Each row is shifted at random along 8 fixed directions that mean nothing.
Known rows, with every step that occurs:
S-E-R-L-C-G: 435,-135,42,61,98,147,179,59,-70,8,-163,373,321,94,-322,-76,-276,74,297,192,-127,-143,137,458,65,-94,-114,124,98,-73,262,110,-285,-199,116,20,-57,128,181,40,-84,-376,228,-33,18,-245,-214,-197,301,493,-344,-531,-158,181,36,-32,288,-198,-96,-44,24,8,434,-504,124
H-P-R-S-E-Q-G-C: 351,-33,124,-27,-9,383,113,39,-55,40,-122,86,-36,239,-248,-122,-344,110,341,382,-231,-59,262,-208,208,267,192,152,-82,-292,-74,217,104,-308,119,-26,39,-10,316,228,-296,-81,108,185,-86,0,-344,-53,67,510,-155,-631,-230,242,8,162,96,-231,-153,-35,-347,27,185,-416,150
E-C-H-P-L-R-S: 111,-35,96,68,-147,257,241,230,60,298,-134,349,124,-46,-200,-71,-238,134,141,267,-103,-165,387,148,240,101,22,12,-73,32,3,74,62,-312,222,55,-39,75,265,26,-369,64,341,-56,74,83,196,-192,125,342,56,-430,-242,148,-158,139,186,-317,-67,152,-319,-120,280,-607,379
Q-E-L-C: 255,84,12,121,-134,332,51,173,-86,68,-136,143,150,44,-253,20,-348,36,143,317,-280,-340,227,53,14,184,143,87,17,-40,63,128,164,-261,103,227,-55,-45,69,2,-284,-198,123,-66,97,184,-150,-13,0,143,52,-403,-177,42,-24,166,160,-308,-68,171,-181,-45,228,-396,192
P-R-E-L-C-H: 326,98,-32,37,-117,273,317,36,48,23,-255,293,224,86,-316,-76,-472,-23,104,317,-87,-287,371,229,123,-123,2,192,140,-31,154,71,18,-144,49,18,-85,89,183,-5,-153,-85,124,-4,-63,165,-107,-196,118,284,-124,-575,-153,164,104,17,330,-292,-85,20,-126,-31,185,-471,345
Q-E-L-R: 310,60,61,168,-88,108,183,149,3,9,-121,181,22,274,-174,90,-667,57,63,182,-111,-130,262,194,254,-19,-12,223,16,-331,159,-49,66,-382,132,27,-103,47,81,-112,52,-205,45,58,329,175,-256,37,-12,316,-62,-196,-195,125,143,-8,216,-463,-22,38,-177,-113,81,-283,243
P-E-R-L-C-Q-G: 352,88,146,184,-218,406,91,82,-120,66,-204,98,67,137,-55,57,-145,15,58,435,-170,-295,248,221,6,303,159,120,-101,-10,89,83,270,-379,63,284,-15,-11,157,-2,-334,-390,445,-52,-46,95,-78,-213,-86,551,25,-380,-182,151,-88,281,114,-190,-119,-54,-164,63,216,-315,45
P-C-G-Q-E-L-R: 390,63,-18,194,-113,138,194,2,-2,150,-149,290,272,76,-282,8,-528,135,43,350,-215,-222,265,63,108,-63,25,256,-32,-65,114,-79,11,-383,152,130,-26,32,-104,-15,-211,-134,259,50,243,127,-335,-150,-34,337,-185,-462,-235,56,-8,-51,344,-207,-130,161,-127,60,124,-461,189
G-C-H-P-L-S-R: 483,12,-32,5,-31,78,292,159,22,186,-276,396,126,-46,-371,-188,-650,95,204,183,-139,-49,557,-127,296,36,-37,45,59,-41,-50,10,-3,-162,314,-14,-84,-55,198,52,-217,-1,117,-28,285,-82,-66,-93,65,8,9,-539,-300,9,-79,-59,106,-163,-21,279,-383,-102,165,-598,206
G-E-R-L-C: 250,-52,34,-118,24,387,129,194,-163,120,-98,220,171,22,-310,-15,-321,-40,187,240,-330,-288,223,129,77,81,24,-28,111,192,12,49,-94,-180,190,-11,-39,14,68,49,-319,-263,112,-166,131,82,-133,-113,144,227,-4,-749,-154,149,42,4,158,-338,-80,98,-121,-87,256,-478,140
G-E-Q-C-L-S: 170,-77,16,25,-75,26,154,8,-43,305,-181,58,271,-324,-184,-262,-201,119,-20,186,0,127,348,-32,-128,171,139,-93,-45,188,77,49,195,-534,192,-76,175,221,-113,121,-329,12,203,254,96,239,-210,-285,1,-9,-128,-421,-108,12,-78,258,168,-141,-186,36,-426,3,375,-627,43
H-C-R-L-S: 390,48,12,-224,-141,-3,289,200,-214,58,-336,248,82,-38,-334,-25,-572,73,76,341,-279,-175,525,-211,305,217,3,15,220,-142,-163,83,-189,-70,312,-24,65,-69,73,19,-147,-31,-102,114,156,89,8,20,-62,-133,123,-421,-234,-81,-144,23,56,-146,30,69,-309,-261,-22,-468,272
L-C-R-S-E-Q: 175,8,113,-41,57,401,113,228,-132,6,-316,136,142,50,-201,180,-246,86,100,353,-220,-66,402,-138,-21,259,140,23,-97,-79,-59,173,-82,-314,1,42,108,-90,166,-9,-383,-143,219,78,41,-43,-120,-137,33,400,-158,-451,-179,-36,-129,298,123,-141,-176,-78,-310,-41,92,-415,140
P-E-R-S-L-C-H-G-Q: 372,-45,4,-102,78,-48,333,-153,83,116,-338,366,283,-203,-273,-102,-560,189,172,393,-132,7,145,29,13,-86,-13,44,8,27,101,-148,-183,-215,214,-273,71,146,123,238,-305,-56,219,160,36,30,-295,-204,21,129,-289,-673,-101,90,-86,-13,303,-195,-62,41,-173,-23,54,-544,184
Q-C-H-P-R-L: 257,127,46,11,-260,125,316,-74,-107,129,-218,257,103,-66,-64,-300,-620,112,182,166,161,26,254,299,174,-51,104,53,40,80,256,0,74,-498,34,-171,-175,230,12,-3,-261,390,399,161,19,173,3,-320,-13,185,-142,-301,-179,72,-93,-162,250,-93,54,61,-128,157,224,-614,242
L-C-G-Q-E-R: 269,-94,-219,298,-29,100,212,-153,150,326,-115,339,393,-275,-261,-97,-234,228,101,252,-55,-140,-59,134,-267,-282,-112,121,73,231,121,-113,4,-320,173,-127,-66,310,-95,123,-465,-148,262,167,-4,155,-50,-365,285,283,-502,-623,-65,227,120,47,390,11,-297,211,-48,155,564,-509,50
S-E-Q-G: 200,-38,-6,216,-111,136,148,-61,38,110,-314,300,173,56,-235,71,-331,86,177,225,121,69,5,17,-76,-37,-125,45,74,-88,184,-106,48,-303,85,-91,-61,234,318,-57,-242,-222,173,266,83,21,-130,-95,181,513,-266,-343,-72,116,142,75,287,-180,-250,84,-109,88,384,-327,48
S-L-R-E-C-H-G-Q: 246,-207,-78,-46,236,331,195,81,57,71,-334,171,183,-301,-414,-102,-129,-64,61,531,-534,-501,187,-250,135,527,22,109,-36,103,-253,109,3,217,273,-100,362,-84,466,376,-522,-119,13,194,-64,438,-105,142,-7,129,-103,-897,-263,112,-46,433,143,-170,-208,120,-514,-185,234,-600,226
C-L-R-E-Q: 51,73,-13,39,-118,247,232,-50,-34,76,-327,145,260,-117,-167,89,-269,82,82,424,-115,-154,282,-48,-74,88,-83,117,112,148,-45,0,-145,-229,57,-38,-10,25,290,21,-480,-52,265,219,208,209,-21,-97,143,293,-47,-542,-131,4,-60,145,395,-37,-301,14,-177,103,116,-373,157
S-E-L-C-R: 233,-194,42,78,213,152,29,52,-106,16,-154,168,276,-193,-243,-69,-263,40,173,66,-85,-54,310,368,11,15,1,120,-125,-37,197,153,-111,-328,-34,-98,53,100,-7,144,-148,-46,243,77,-18,-144,-220,-188,204,238,-400,-349,-145,87,-4,88,147,-203,-105,-119,-228,141,529,-607,139
S-R-E-Q-G-C-H: 217,79,-104,227,17,480,196,-40,27,109,-375,79,222,-18,-232,-165,-74,-41,-94,470,-168,-206,178,-209,-248,334,217,177,31,81,1,58,236,-188,82,109,81,-3,364,19,-428,-194,293,363,-61,83,-129,-68,9,497,-173,-717,-240,177,9,362,169,-68,-192,-15,-465,55,226,-455,1
C-L-S-E-Q: 139,-108,133,161,-68,257,80,273,58,115,-281,214,158,104,-118,107,-55,64,100,228,-84,-49,442,103,129,318,3,-85,-119,-35,4,51,215,-331,163,135,105,58,327,-59,-240,-302,385,80,140,26,-83,-238,68,531,75,-281,-144,74,-143,441,133,-302,-397,-51,-348,-73,319,-428,62
S-R-E-Q-C: 112,120,100,241,-264,388,148,144,36,262,-314,91,162,-19,-130,-126,-255,99,-7,263,180,-24,253,-113,-122,183,188,17,58,189,134,-72,106,-521,245,106,-99,193,-1,-189,-398,-117,336,239,77,72,-67,-304,27,357,-142,-394,-198,131,149,29,121,-225,-62,138,-252,29,309,-503,104
P-H-G-Q-C-R: 531,62,-118,72,108,50,353,-23,62,-2,-258,389,152,48,-334,-159,-597,81,103,301,-130,-236,154,-196,135,-39,-80,143,103,-81,-104,-58,101,-47,175,-154,7,-12,-116,60,-272,138,-92,314,126,257,-218,3,-130,160,-188,-421,-261,135,-24,-30,255,-199,-144,182,-275,-62,166,-377,115
P-C-Q-E-L: 186,13,50,56,-96,93,201,-225,-102,-108,-345,30,179,-129,-190,125,-354,-50,16,361,-185,-33,225,24,34,120,-19,261,18,-173,225,61,30,-231,-135,-54,78,89,66,168,-241,277,-88,273,85,144,-227,17,-68,2,-253,-334,-124,-81,-113,148,331,134,-142,-116,-139,113,148,-337,152
Q-C-G-E-L-S: 410,-224,-19,44,43,77,190,141,13,146,33,183,325,-18,-320,-162,-80,56,72,192,-238,-202,183,246,16,153,-60,3,-1,-172,76,155,81,-224,244,11,206,161,34,164,-190,-147,19,115,28,158,-202,-112,83,250,-183,-511,-169,240,-110,300,255,-277,-194,7,-259,-153,438,-553,120
C-H-P-L-R-S: 384,-18,29,-134,-58,-11,305,-40,54,98,-338,229,-36,70,-343,-168,-557,102,150,303,-152,0,499,-1,400,85,85,76,-13,-182,-35,143,12,-131,208,-41,-71,-58,190,118,-147,98,-12,150,234,110,-80,94,-19,20,14,-321,-297,29,-148,-53,200,-237,67,116,-348,-207,81,-469,301
G-C-R-E: 299,163,-57,-11,110,297,223,-95,-148,-113,-262,208,290,138,-190,-45,-434,-40,116,281,-143,-147,185,-34,27,-1,-120,77,198,-79,95,28,-288,-180,-68,-199,-47,-2,8,-37,-286,101,135,203,226,-65,-86,-123,140,268,-255,-549,-141,111,-112,-35,387,95,-221,-102,-121,156,4,-289,154
Q-C-H-G-E-L-S-R: 468,40,-43,-40,78,39,437,154,-126,-5,-38,471,477,-204,-371,40,-745,219,132,255,-139,-128,9,66,-296,-246,-248,327,98,-142,22,-77,-408,-290,173,-202,-37,42,188,86,-312,74,140,109,386,-112,-299,-6,69,224,-282,-713,-265,-8,-117,-99,422,-218,22,152,-77,-2,37,-596,143
S-L-C-Q-E: 497,-103,-78,63,32,130,158,14,117,-51,-516,342,168,12,-437,147,-405,56,292,308,-212,-282,123,-16,-96,186,-159,213,119,-120,46,150,-11,187,114,41,79,-49,312,100,-300,-195,-219,16,262,176,-198,157,183,-24,-253,-480,-169,16,9,162,266,113,-232,266,-137,-132,313,-355,184
Q-C-L-S-R: 486,-120,-24,102,-76,-99,328,150,92,164,-268,392,295,-116,-301,-33,-462,213,212,41,57,-44,232,55,-101,-161,-349,60,293,-72,79,-9,-149,-110,383,-74,-10,181,101,-55,-176,-46,-134,104,333,-34,-89,-94,250,-28,-273,-378,-181,127,130,-61,223,-40,-122,295,-182,-135,433,-491,134
H-C-Q-G-E-R-S: 261,173,61,77,-205,153,258,-155,-139,106,-204,215,246,29,-97,11,-298,229,16,398,75,123,-22,14,-329,-25,141,257,-29,-158,53,-102,-164,-554,3,-122,-48,118,20,-10,-255,0,479,386,229,-129,-138,-198,-27,498,-174,-437,-132,75,-287,51,343,-79,-83,-157,-109,117,-55,-406,11
H-P-C-G-Q-E: 372,116,34,139,-199,190,236,-60,22,90,-221,332,64,213,-106,-40,-431,48,118,323,-62,-158,260,-34,420,147,67,36,-56,-187,93,-132,191,-321,93,-48,-28,85,-21,30,-255,121,342,172,116,321,-133,-210,-142,326,-87,-329,-153,35,-264,145,318,-38,-228,118,-164,94,77,-374,156
H-P-E-L: 203,-130,77,66,-17,208,76,-212,10,-116,-8,61,234,-82,-92,-68,-57,70,298,209,-100,-79,72,352,56,48,-85,182,-134,-103,175,173,-64,-229,-108,-66,-160,65,188,311,-387,148,303,197,-6,-69,-111,-124,210,322,-196,-290,-139,213,-257,48,424,-169,-234,-193,-9,335,408,-333,55
E-C-H-P-L: 239,-23,61,130,-26,128,190,-45,-18,8,-171,221,56,-120,-212,-229,-264,-69,137,181,-119,-32,295,191,351,147,34,111,-94,-86,182,182,118,-192,-24,-28,-12,65,242,176,-153,150,152,120,-33,109,-20,-34,46,106,-87,-271,-191,43,-182,169,227,-190,-72,-60,-341,47,342,-501,224
H-P-E-Q: 205,141,92,111,-240,244,176,-118,15,-53,-241,38,-13,120,0,3,-276,28,117,315,51,83,299,-77,253,193,113,92,-107,-157,93,-30,155,-355,-68,-27,-125,13,184,71,-312,-2,341,286,-3,210,-47,-207,-77,356,12,-130,-105,11,-220,208,329,-214,-237,-148,-188,209,38,-174,24
H-C-R-S-E-Q-G: 187,157,133,175,-235,353,147,368,-64,247,-281,520,170,247,-207,199,-365,279,121,411,67,-161,185,-92,-78,110,76,127,2,-84,-76,-94,-53,-466,215,129,-79,99,259,-243,-356,-206,535,135,151,-131,-35,-222,66,734,11,-455,-202,120,-172,95,170,-294,-185,126,-181,-36,112,-507,258
L-R-S-E-Q-C: 111,-38,276,-86,0,93,337,290,-113,-2,-170,270,87,227,-41,242,-715,81,225,138,27,225,193,26,258,-27,-214,-158,105,-375,232,-121,-276,-584,86,-400,102,182,232,-101,-157,23,-22,41,278,113,-182,-142,112,429,-273,-383,-57,26,220,32,240,-194,-110,-30,-164,-57,-45,-348,270
S-L-R-E-C: 235,-19,146,79,-40,246,189,180,-21,43,-264,211,162,134,-121,-3,-396,-9,152,187,2,-119,317,119,246,228,-92,-5,62,-177,183,-39,-139,-239,156,-32,82,84,287,-92,-36,-269,176,19,189,109,-58,-106,98,348,-98,-372,-139,135,150,128,162,-335,-47,-24,-232,-119,124,-400,285
S-L-C-H-P-E-R: 410,-57,-89,48,-63,79,303,-47,73,129,-369,380,162,-219,-225,-57,-487,117,188,276,60,-86,317,72,118,-5,-79,168,41,41,101,-84,14,-36,74,-120,-28,156,370,222,-294,-33,210,114,-63,276,58,-205,90,2,-195,-530,-97,20,-31,148,286,-111,-84,114,-196,65,288,-502,182
E-Q-G-C: 196,104,-107,189,-86,255,154,-186,-67,-34,-225,-33,185,74,-122,-162,-128,-30,114,335,-206,17,54,-200,-173,240,122,59,108,-171,74,64,205,-228,0,17,89,-58,176,41,-272,-211,114,350,-11,116,-162,-40,8,379,-121,-378,-103,120,-34,341,245,-71,-281,-88,-363,125,159,-212,-146
L-S-E-Q-C-H: 177,-36,74,104,22,273,235,256,-111,16,-236,202,251,-92,-130,49,-325,40,23,270,-90,90,236,-74,-98,230,-15,-75,-81,-61,99,106,100,-463,-42,-35,131,66,306,18,-401,-47,224,130,97,139,-58,-213,-8,345,-176,-419,-172,-100,-2,389,218,-53,-212,-28,-352,44,187,-450,45
H-P-E-C-G-Q: 442,91,66,148,-155,64,-4,-208,-69,257,-171,133,-13,-203,-279,-384,-343,35,55,277,-53,11,285,-72,371,127,311,65,-228,82,130,5,106,-508,127,25,-18,158,-258,182,-265,-27,477,194,-103,178,-234,-272,-113,15,-117,-241,-151,-86,-190,-31,185,-237,-60,102,-276,184,215,-505,196
G-C-H-P-R-S-E: 364,71,25,-104,-14,241,273,46,17,148,-362,369,28,208,-251,-122,-579,60,213,255,13,-13,408,-67,386,8,89,-20,52,-115,73,-76,9,-264,100,-267,-28,143,208,19,-209,261,248,144,11,50,-40,-279,37,311,-89,-564,-153,104,-120,-18,202,-155,-121,83,-264,-20,8,-533,325

Rows:
459,243,-46,1,-375,142,353,-93,-38,21,-406,207,-48,56,-130,131,-623,-49,-85,504,-135,-250,306,-301,384,250,219,133,7,-176,66,-156,226,-147,53,-171,172,61,203,65,-367,307,101,297,1,664,38,44,-371,28,115,-399,-113,-148,-341,277,344,-124,-107,96,-303,14,-351,-366,195 : G-Q-C-H-P-E-L
331,142,-17,100,-292,124,283,-9,-5,178,-265,197,151,-167,-98,4,-441,234,137,392,84,-125,331,-190,37,84,-1,230,58,61,-26,-48,42,-308,103,-24,-18,62,191,116,-529,116,261,237,80,433,31,-203,-7,89,-39,-378,-153,-53,-154,163,384,-11,-197,180,-233,203,113,-420,126 : H-P-E-Q-C-L-R
395,84,133,-97,-4,322,321,69,-57,-117,-258,255,90,224,-44,-9,-471,104,250,250,30,28,416,143,259,77,100,37,-128,-314,101,110,-27,-341,-145,-162,-53,-49,291,54,-163,154,402,77,6,7,-51,-276,-24,497,-152,-343,-178,25,-220,182,248,-146,-48,-151,-202,80,-43,-420,182 : L-C-H-P-R-S-E
216,117,-33,116,52,170,243,-46,-94,-111,-116,77,227,15,-109,52,-458,68,111,421,-329,-222,105,43,-25,174,28,357,-27,-330,1,-53,-51,-331,1,-158,118,-124,125,167,-288,43,231,240,187,150,-241,-24,-78,397,-138,-449,-191,54,-236,288,329,-74,-232,-99,-258,115,-68,-359,80 : H-G-C-Q-E-L-R
388,-41,45,55,-71,52,337,-8,-112,115,29,165,414,49,-26,-191,-261,169,2,176,32,78,154,418,-91,-30,-13,26,5,-142,290,1,-109,-587,124,-92,43,263,-68,-10,-72,-135,357,205,126,-80,-144,-367,35,528,-309,-406,-148,240,-122,123,320,-202,-29,-242,-92,-5,209,-508,-13 : Q-C-G-E-R-L-S
321,-70,36,-40,180,-77,397,-258,46,-159,-301,144,251,-69,-51,-306,-405,-21,117,99,-61,135,187,399,120,24,121,43,-55,-224,316,-67,-89,-314,87,-407,97,-8,-23,112,48,-5,319,299,43,-119,-373,-179,-10,383,-411,-279,-162,128,-156,84,196,-199,-8,-279,-321,64,123,-546,-69 : S-R-L-C-H-G-Q
225,-30,102,-50,45,-110,367,-124,8,-4,-76,241,338,-10,-2,-134,-425,238,284,187,-83,56,-20,240,-26,-88,-144,-34,68,-234,120,-72,-262,-453,202,-423,110,78,-96,105,-257,197,256,265,322,28,-286,-169,92,358,-309,-348,-125,195,-222,9,394,-64,-203,-45,-182,87,70,-472,70 : H-G-Q-C-L-R-S
408,113,56,176,-37,306,208,75,-125,44,-81,196,127,100,-108,-239,-563,157,162,290,-5,142,388,-27,39,122,229,228,-264,-256,38,125,219,-674,-65,48,-53,-31,248,103,-183,-182,598,151,34,-46,-307,-333,-53,636,-180,-426,-268,35,-27,241,151,-235,-114,-114,-422,217,115,-489,30 : L-S-E-Q-G-C-H-P-R
320,280,-20,30,-237,252,230,-176,-239,158,-326,338,209,-57,-219,-184,-786,176,214,427,78,37,224,-23,-50,-62,257,278,-43,116,188,-52,-64,-602,-55,-73,-169,123,258,2,-367,112,644,199,41,-78,-221,-250,2,489,-155,-630,-204,-81,-115,-174,293,-73,10,69,-127,322,-25,-639,176 : S-E-Q-G-C-H-P-R-L
465,-108,-48,-33,-1,293,158,21,84,143,-441,114,262,3,-262,75,-31,197,98,448,-259,-315,236,-303,-133,370,109,19,32,71,-145,150,13,12,252,4,275,-68,183,79,-538,24,29,280,198,186,-49,18,12,253,-118,-597,-257,124,-222,286,231,53,-244,175,-356,-101,111,-491,2 : G-Q-C-L-R-S-E
306,-8,23,60,9,244,184,50,-53,128,-80,185,145,28,-208,50,-336,132,75,419,-403,-189,99,-32,28,71,82,17,-40,-78,-22,74,-21,-368,147,-30,74,72,-3,122,-388,-152,146,51,82,171,-221,-100,11,292,-233,-645,-137,115,-39,184,226,-108,-160,63,-177,-77,107,-392,163 : L-C-G-Q-E-R-S
250,-46,-77,-124,-26,139,235,207,-27,280,-389,228,168,-69,-392,-71,-349,82,34,453,-268,-254,550,-318,240,348,152,17,126,5,-181,-78,44,-122,485,-63,250,66,157,86,-319,-202,58,231,-126,104,-64,-185,-42,264,21,-675,-216,90,-124,313,-2,-269,-180,90,-467,-292,158,-629,197 : H-G-C-R-L-S-E-Q
226,70,15,65,-2,148,242,163,-39,167,-137,156,149,-69,-158,-161,-361,108,45,323,-116,-175,278,-76,87,257,115,115,-6,9,-113,-106,150,-357,235,-104,172,-2,61,96,-301,-66,277,246,123,440,-261,-148,-149,271,31,-476,-184,67,-167,322,211,-326,-206,85,-448,-33,149,-548,61 : H-G-E-Q-C-L-R
393,-73,104,1,-93,238,330,202,-5,1,79,338,203,68,-310,-163,-555,125,266,249,-133,-245,264,317,132,-84,-100,291,-5,-231,68,304,-64,-342,144,9,-129,129,196,203,-273,52,87,-42,93,94,-214,-137,216,285,-231,-613,-301,251,78,-32,331,-264,-43,31,-132,-14,351,-565,404 : Q-C-H-P-R-E-L-S
350,-180,112,-58,66,199,205,93,39,189,74,312,180,80,-266,-163,-137,143,292,252,-213,-170,324,348,303,52,5,17,-112,-90,6,163,-58,-253,211,-45,-12,95,127,274,-251,-107,248,-55,-2,-24,-160,-196,187,407,-146,-661,-183,328,-242,128,246,-311,-123,-30,-165,-83,418,-609,221 : H-P-L-C-G-E-R-S
571,20,93,83,74,54,273,10,-196,-63,-74,189,275,-75,-128,32,-447,112,25,157,-79,24,202,47,-108,27,-143,248,-53,-341,110,64,-182,-356,22,-66,122,24,244,41,38,-165,164,177,323,-131,-338,56,-11,302,-273,-404,-186,13,-71,196,208,-187,19,-151,-282,13,45,-394,14 : Q-G-E-C-L-S-R
227,-186,204,-17,10,74,174,-1,-71,123,-165,-76,51,-237,-237,-132,-384,46,51,343,-189,86,495,-142,252,315,-12,-66,-95,-91,-17,198,92,-391,253,-5,75,111,314,276,-228,-165,-120,191,37,15,-333,82,-12,107,-193,-559,-238,129,266,114,-57,-199,69,-61,-414,-108,391,-505,157 : P-L-S-R-E-Q-G
302,-9,-45,184,-7,71,214,-161,-72,64,-235,163,269,-195,16,17,-464,152,72,310,-108,15,135,106,-11,127,22,28,-114,-45,184,-132,-11,-402,-29,-202,157,161,140,136,-237,-52,377,219,83,241,-180,-193,-83,262,-361,-475,-29,-1,-74,271,247,18,-149,-71,-183,145,102,-481,-1 : S-L-C-G-Q-E-R
47,-41,267,-173,198,-98,176,40,-270,122,-55,319,262,-272,-161,-181,-851,230,253,115,28,327,59,259,-28,-71,-39,-20,-138,-8,215,-94,-425,-827,88,-475,45,294,-149,148,-250,302,376,172,326,-144,-598,-185,46,143,-442,-525,-104,-1,-101,-263,209,-207,41,-65,-158,113,169,-764,324 : H-G-E-Q-C-R-S-L
98,10,84,-142,11,-56,247,-304,-188,87,-211,-65,228,-429,65,-131,-586,243,111,403,-143,229,144,-118,-26,195,226,-96,-137,-76,109,-138,-138,-605,76,-430,188,165,-27,336,-304,226,290,391,32,149,-304,-150,-223,5,-323,-516,-37,-55,-133,157,108,-54,109,-154,-276,75,-76,-569,40 : H-G-Q-E-R-S-L-C
358,-161,232,58,-35,82,46,86,-180,96,-204,208,143,-41,-309,-72,-295,18,158,198,-113,6,188,278,34,205,44,75,-141,-214,248,224,-41,-510,169,97,114,165,129,50,-78,-340,205,-8,115,-244,-290,-66,134,376,-254,-311,-220,31,63,102,32,-187,0,-46,-220,-91,392,-529,216 : R-L-S-E-C-Q-G
357,-18,169,-46,71,180,147,161,-186,67,67,107,235,165,-190,-129,-351,111,82,250,-257,-91,191,300,45,144,144,56,-131,-244,123,147,-134,-562,104,17,113,11,-82,31,-139,-61,305,57,247,6,-387,-68,-58,416,-128,-438,-233,130,-191,62,249,-371,18,-82,-215,-66,47,-537,199 : Q-C-G-E-L-R-S
